Below is a small trained network, with its code and all its weights. Each question gives an input and a class and asks what happens when units are switched off, that is, made to give their printed mean instead of their output.

import numpy as np


def w(rows, s, z=0):
    codes = np.array(rows[::2]) - 128.0
    scale = np.full(codes.shape[1], s)
    scale[-1] = z or s
    return codes * scale


def f(y):
    return np.maximum(y, 0)


def log_softmax(a):
    a = a - a.max(-1, keepdims=True)
    return a - np.log(np.exp(a).sum(-1, keepdims=True))


def net(x, mask):
    res = np.array(x, float).reshape(1, 7) / 4 @ E
    y = f(res @ A[0][:, :-1].T + A[0][:, -1])
    res = res + np.where(mask, y, B[0][:, -1]) @ B[0][:, :-1]
    return log_softmax(res[-1] @ U[:, :-1].T + U[:, -1])


A, B = {}, {}
E = w([
[127,127,129,127],'x0',
[200,87,213,252],'x1',
[224,36,117,61],'x2',
[126,126,129,126],'x3',
[15,5,174,121],'x4',
[126,71,2,202],'x5',
[128,128,129,128],'x6',
],0.005)
A[0] = w([
[134,133,126,133,60],'neuron 0',
[145,124,143,166,110],'neuron 1',
[140,121,152,164,70],'neuron 2',
[72,55,158,109,95],'neuron 3',
[155,115,172,195,56],'neuron 4',
[70,147,79,46,77],'neuron 5',
[103,107,140,131,115],'neuron 6',
[130,127,130,121,64],'neuron 7',
[125,118,90,161,92],'neuron 8',
[121,113,73,169,95],'neuron 9',
[127,108,71,159,62],'neuron 10',
[173,89,137,106,190],'neuron 11',
[156,166,115,134,77],'neuron 12',
[158,171,115,132,102],'neuron 13',
[138,90,37,177,68],'neuron 14',
[116,134,115,111,98],'neuron 15',
[157,171,113,136,67],'neuron 16',
[101,144,71,77,69],'neuron 17',
[141,173,246,60,45],'neuron 18',
[201,56,128,57,15],'neuron 19',
[65,86,158,135,95],'neuron 20',
[144,113,162,198,72],'neuron 21',
[79,86,154,131,89],'neuron 22',
[207,196,104,128,65],'neuron 23',
[22,217,146,210,4],'neuron 24',
[153,104,176,179,96],'neuron 25',
[130,130,127,129,89],'neuron 26',
],0.014,0.0027)
B[0] = w([
[121,139,126,125,129],'neuron 0',
[141,146,123,97,170],'neuron 1',
[147,148,127,105,163],'neuron 2',
[107,170,77,172,228],'neuron 3',
[157,168,126,76,202],'neuron 4',
[179,175,137,58,224],'neuron 5',
[119,145,114,141,161],'neuron 6',
[123,130,129,132,128],'neuron 7',
[109,129,161,131,167],'neuron 8',
[113,135,180,137,184],'neuron 9',
[102,125,173,133,177],'neuron 10',
[136,88,110,115,201],'neuron 11',
[112,148,103,146,171],'neuron 12',
[111,151,103,152,181],'neuron 13',
[95,121,208,147,218],'neuron 14',
[142,139,132,116,146],'neuron 15',
[109,152,100,144,175],'neuron 16',
[169,152,127,78,192],'neuron 17',
[85,132,238,150,254],'neuron 18',
[158,28,92,144,216],'neuron 19',
[102,162,91,164,202],'neuron 20',
[156,159,125,75,199],'neuron 21',
[114,163,103,164,191],'neuron 22',
[102,161,66,181,226],'neuron 23',
[159,3,97,131,241],'neuron 24',
[150,157,121,73,204],'neuron 25',
[128,130,130,127,128],'neuron 26',
],0.042,0.0061)
U = w([
[189,225,134,34,63],'0',
[82,220,67,204,82],'1',
[74,155,255,149,104],'2',
[168,57,104,133,253],'3',
],0.0077,0.0032)

Each question gives the input, the list of numbers given to net, and the class t.
The units are the neurons (one row each of A and B). Each row of codes is followed by its name. A weight is (code - 128) times the scale printed after its matrix; where a second scale follows, it is the last column's (A, B and U).
mask holds one flag per neuron, in row order. A switched-off neuron (its flag False) gives its mean, the last column of its row in B, instead of its output. The means were averaged over made-up inputs and are rounded, as every weight is.
A unit's drop is (log p(t) with every unit on - log p(t) with that unit switched off) / (log p(t) with every unit on - log p(t) with every unit switched off).
unit that matters most: the unit with the biggest drop
top k neurons: the k neurons with the biggest drops, biggest first
drop of u: that unit's drop, to one decimal
input [4,-1,4,1,3,-2,7], class 3: unit that matters most => neuron 19
input [1,5,-5,-1,5,1,-1], class 0: top 2 neurons => [neuron 21; neuron 4]
input [-6,4,-3,-6,-6,-7,4], class 2: top 3 neurons => [neuron 18; neuron 3; neuron 20]
input [6,2,6,6,8,-8,8], class 1: top 4 neurons => [neuron 3; neuron 20; neuron 22; neuron 14]
input [-5,3,5,-7,5,-5,0], class 1: top 3 neurons => [neuron 3; neuron 24; neuron 14]
input [8,5,-1,-6,6,-2,8], class 1: top 3 neurons => [neuron 3; neuron 20; neuron 5]
input [-2,-1,-7,4,-6,-5,-8], class 3: top 2 neurons => [neuron 24; neuron 3]
input [2,0,6,4,-4,-2,3], class 3: top 2 neurons => [neuron 19; neuron 3]
input [-3,5,0,-2,5,4,4], class 0: top 2 neurons => [neuron 21; neuron 23]
input [-2,2,7,-1,7,-3,5], class 1: top 4 neurons => [neuron 3; neuron 24; neuron 20; neuron 22]
input [5,8,7,6,2,5,3], class 0: top 3 neurons => [neuron 4; neuron 24; neuron 25]
input [7,5,-7,-7,-4,6,-7], class 3: top 3 neurons => [neuron 24; neuron 18; neuron 5]
input [8,0,-7,6,4,-6,0], class 3: top 4 neurons => [neuron 24; neuron 14; neuron 9; neuron 10]
input [5,-7,8,-6,-6,-6,3], class 3: top neuron => [neuron 19]
input [-2,-4,5,1,8,8,-7], class 1: top 4 neurons => [neuron 3; neuron 18; neuron 20; neuron 22]
input [1,-5,-5,-7,2,7,2], class 2: drop of neuron 14 => 0.6
input [5,6,6,-1,1,5,0], class 0: drop of neuron 17 => -0.1
input [8,-7,-6,6,5,4,7], class 0: drop of neuron 17 => 0.3
input [-7,-1,0,1,-3,-1,-6], class 1: drop of neuron 24 => 0.3
input [8,2,5,5,-6,7,6], class 2: unit that matters most => neuron 14
